Below are the code and all the weights of a small trained network. Each question names an input and a target symbol and asks about switching units off, where a switched-off unit gives its printed mean instead of its output.

import numpy as np


def w(rows, s, z=0):
    codes = np.array(rows[::2]) - 128.0
    scale = np.full(codes.shape[1], s)
    scale[-1] = z or s
    return codes * scale


def norm(h):
    return h / np.sqrt((h * h).mean(-1, keepdims=True) + 1e-5)


def softmax(a):
    e = np.exp(a - a.max(-1, keepdims=True))
    return e / e.sum(-1, keepdims=True)


def log_softmax(a):
    a = a - a.max(-1, keepdims=True)
    return a - np.log(np.exp(a).sum(-1, keepdims=True))


def net(x, mask):
    ids = ['βγδεζηθμξπστφψω'.index(c) for c in x.split()]
    T = len(ids)
    res = E[ids] + P[:T]
    u = 0
    for l in range(3):
        r = norm(res)
        for j in range(2):
            rows = slice(3 * j, 3 * j + 3)
            q, k, v = (r @ M[l][rows].T for M in (Q, K, V))
            z = softmax(np.where(np.tri(T) > 0, q @ k.T / 3**0.5, -1e9)) @ v
            o = O[l][rows]
            res = res + np.where(mask[u + j], z, o[:, -1]) @ o[:, :-1]
        u += 2
    return log_softmax(norm(res)[-1] @ U[:, :-1].T + U[:, -1])


Q, K, V, O = {}, {}, {}, {}
E = w([
[74,137,186,100,148,48,124],'β',
[127,50,149,158,140,146,114],'γ',
[100,123,162,74,174,112,67],'δ',
[139,46,149,153,149,143,114],'ε',
[184,97,141,93,178,95,169],'ζ',
[105,49,146,154,148,144,110],'η',
[129,53,168,159,144,129,116],'θ',
[185,163,78,72,195,103,155],'μ',
[203,109,121,101,161,130,209],'ξ',
[85,103,136,188,120,115,65],'π',
[173,94,147,75,161,108,198],'σ',
[84,151,194,53,140,134,81],'τ',
[82,112,152,119,113,254,151],'φ',
[117,116,235,137,112,170,104],'ψ',
[226,156,171,149,77,141,125],'ω',
],0.026)
P = w([
[143,173,148,174,253,129,161],'0',
[128,134,153,165,228,126,139],'1',
[131,116,148,161,205,127,133],'2',
[133,106,144,149,185,123,122],'3',
[130,103,138,138,166,120,116],'4',
[132,101,131,128,149,117,113],'5',
[131,97,127,119,133,115,109],'6',
[131,92,120,111,116,113,104],'7',
[129,88,115,104,100,112,102],'8',
[129,86,111,96,80,109,98],'9',
[127,81,105,87,60,107,94],'10',
[125,76,101,79,36,102,90],'11',
],0.024)
Q[0] = w([
[115,69,188,163,114,162,112],'0.h1',
[145,136,117,40,199,119,143],'0.h1',
[116,148,50,237,119,176,211],'0.h1',
[70,106,161,229,84,116,156],'0.h2',
[98,252,140,94,138,107,219],'0.h2',
[129,86,219,73,140,205,94],'0.h2',
],0.021)
K[0] = w([
[113,130,152,151,38,156,77],'0.h1',
[140,82,56,147,143,111,144],'0.h1',
[124,169,194,178,227,146,139],'0.h1',
[149,156,175,126,125,193,77],'0.h2',
[154,129,141,177,250,114,149],'0.h2',
[150,74,186,104,44,109,118],'0.h2',
],0.024)
V[0] = w([
[147,87,123,41,105,141,196],'0.h1',
[112,67,40,146,156,167,124],'0.h1',
[123,77,161,38,164,139,246],'0.h1',
[136,57,160,138,115,8,122],'0.h2',
[179,137,149,54,187,39,137],'0.h2',
[84,81,125,135,92,36,244],'0.h2',
],0.012)
O[0] = w([
[142,131,148,66,123,180,89,172],'0.h1',
[79,125,114,68,93,92,141,140],'0.h1',
[171,63,124,57,146,145,113,251],'0.h1',
[110,118,190,173,137,5,188,237],'0.h2',
[181,122,126,171,134,86,109,255],'0.h2',
[172,97,130,123,138,96,223,97],'0.h2',
],0.015,0.0073)
Q[1] = w([
[49,192,164,139,134,109,161],'1.h1',
[176,126,232,246,14,125,64],'1.h1',
[142,165,61,241,138,200,115],'1.h1',
[56,16,136,135,145,83,97],'1.h2',
[136,167,44,70,81,67,132],'1.h2',
[141,137,197,156,110,131,12],'1.h2',
],0.013)
K[1] = w([
[84,163,139,146,145,121,151],'1.h1',
[154,128,187,152,3,104,73],'1.h1',
[124,157,180,188,177,166,111],'1.h1',
[148,111,195,92,44,127,156],'1.h2',
[116,112,85,98,163,112,120],'1.h2',
[149,136,158,128,60,96,62],'1.h2',
],0.019)
V[1] = w([
[8,95,225,115,120,90,5],'1.h1',
[88,107,29,226,140,111,126],'1.h1',
[145,82,193,219,183,131,16],'1.h1',
[65,141,186,219,96,203,157],'1.h2',
[111,104,248,132,143,170,196],'1.h2',
[73,171,172,61,202,127,113],'1.h2',
],0.012)
O[1] = w([
[186,89,57,150,164,82,78,175],'1.h1',
[102,86,122,61,39,99,153,87],'1.h1',
[139,75,73,158,82,185,58,253],'1.h1',
[135,231,191,94,178,119,182,86],'1.h2',
[156,220,120,127,201,183,9,185],'1.h2',
[108,97,48,180,148,126,69,155],'1.h2',
],0.013)
Q[2] = w([
[84,248,34,87,197,114,154],'2.h1',
[144,46,59,18,137,110,69],'2.h1',
[104,142,182,112,97,192,89],'2.h1',
[130,10,131,107,176,116,112],'2.h2',
[112,141,164,126,126,87,88],'2.h2',
[201,182,21,130,161,88,156],'2.h2',
],0.017)
K[2] = w([
[35,105,78,204,248,174,143],'2.h1',
[154,80,103,53,111,72,65],'2.h1',
[167,120,137,168,100,157,82],'2.h1',
[179,141,103,55,69,90,110],'2.h2',
[113,135,181,110,121,57,95],'2.h2',
[106,125,52,165,214,77,87],'2.h2',
],0.017)
V[2] = w([
[128,64,214,185,196,99,69],'2.h1',
[48,94,162,202,59,182,100],'2.h1',
[247,159,114,234,76,162,106],'2.h1',
[134,108,148,48,72,120,158],'2.h2',
[131,141,115,67,228,100,169],'2.h2',
[153,103,6,141,132,144,136],'2.h2',
],0.012)
O[2] = w([
[136,177,131,72,127,254,208,251],'2.h1',
[181,132,71,34,79,73,36,87],'2.h1',
[147,172,251,89,52,51,190,202],'2.h1',
[145,151,98,159,138,202,24,83],'2.h2',
[70,82,118,85,105,135,100,119],'2.h2',
[61,196,198,134,195,114,154,199],'2.h2',
],0.011,0.015)
U = w([
[177,161,91,165,186,147,246,152],'β',
[175,70,145,65,141,144,106,48],'γ',
[198,76,63,169,68,134,113,152],'δ',
[72,108,136,198,118,161,120,128],'ε',
[72,141,84,69,85,184,114,206],'ζ',
[102,138,115,102,139,103,113,123],'η',
[70,136,76,84,165,112,134,157],'θ',
[174,194,98,212,151,173,97,134],'μ',
[101,200,131,30,173,101,105,113],'ξ',
[104,109,160,152,115,159,101,74],'π',
[51,91,230,135,116,134,47,35],'σ',
[92,171,55,147,93,96,174,254],'τ',
[135,164,174,119,45,123,112,167],'φ',
[61,143,207,129,178,85,101,47],'ψ',
[100,141,94,97,141,107,122,140],'ω',
],0.012,0.0084)

Each question gives the input, a string of symbols that net reads in full, and the target symbol t.
The units are the heads (3 rows each of Q, K, V and O). Each row of codes is followed by its name. A weight is (code - 128) times the scale printed after its matrix; where a second scale follows, it is the last column's (O and U).
mask holds one flag per head, layer by layer. A switched-off head (its flag False) gives its mean, the last column of its rows in O, instead of its output. The means were averaged over made-up inputs and are rounded, as every weight is.
A unit's drop is (log p(t) with every unit on - log p(t) with that unit switched off) / (log p(t) with every unit on - log p(t) with every unit switched off).
The circuit of an input: a set's keep is (log p(t) with only the set's units on - log p(t) with every unit switched off) / (log p(t) with every unit on - log p(t) with every unit switched off). Starting from all 6 units, units are removed one at a time, each time the one whose removal leaves the highest keep (on an exact tie, the one counted first), for as long as the keep stays at least 0.8.
circuit, biggest first: the units of the circuit, biggest drop first
most important unit: the unit with the biggest drop
which heads matter: for each layer, one digit per head in row order, 1 if its drop is at least 0.15 and else 0, layers parted by /
input β η ω ξ β σ ψ ξ φ, target μ: circuit, biggest first => 0.h1; 1.h2
input τ γ γ, target δ: most important unit => 1.h1
input δ ω ω φ η μ γ, target ψ: circuit, biggest first => 0.h2; 1.h2; 0.h1
input π τ ψ β, target ξ: circuit, biggest first => 1.h2; 2.h1
input ψ β η μ π θ γ, target τ: which heads matter => 10 / 00 / 00
input ψ β σ τ ψ, target μ: circuit, biggest first => 1.h1; 1.h2
input σ β π σ μ ζ θ μ σ τ, target γ: circuit, biggest first => 0.h1; 0.h2
input ω π δ, target τ: which heads matter => 10 / 00 / 00
input ξ μ ψ θ θ σ ξ τ π, target δ: which heads matter => 00 / 10 / 00
input β μ μ ξ ζ σ η η μ π μ, target δ: which heads matter => 01 / 01 / 10
input β μ ξ φ μ ψ δ, target ξ: which heads matter => 10 / 01 / 00
input γ ζ ψ β μ ω, target φ: which heads matter => 10 / 11 / 10
input π τ δ π ξ ψ ε τ θ, target δ: which heads matter => 01 / 10 / 00
input η φ ε μ ε ζ δ ε θ, target β: circuit, biggest first => 0.h2; 2.h1
input τ ω δ μ δ ξ ε φ γ δ δ, target δ: circuit, biggest first => 1.h2
input σ μ ψ, target μ: circuit, biggest first => 1.h2; 1.h1
input ψ θ ψ η η μ η, target ψ: circuit, biggest first => 0.h2; 1.h2
input ε β θ ξ μ η γ τ δ ψ η, target μ: circuit, biggest first => 0.h1; 1.h2
input η σ π ζ β η β β β ψ τ, target ξ: circuit, biggest first => 0.h2; 1.h2; 0.h1
input δ μ ω τ ψ, target φ: circuit, biggest first => 2.h1
input β η ψ θ, target μ: which heads matter => 11 / 11 / 00
input ψ η ξ γ φ σ π ψ γ γ μ, target β: which heads matter => 01 / 10 / 10
input ψ β ψ π ε, target μ: which heads matter => 01 / 11 / 00
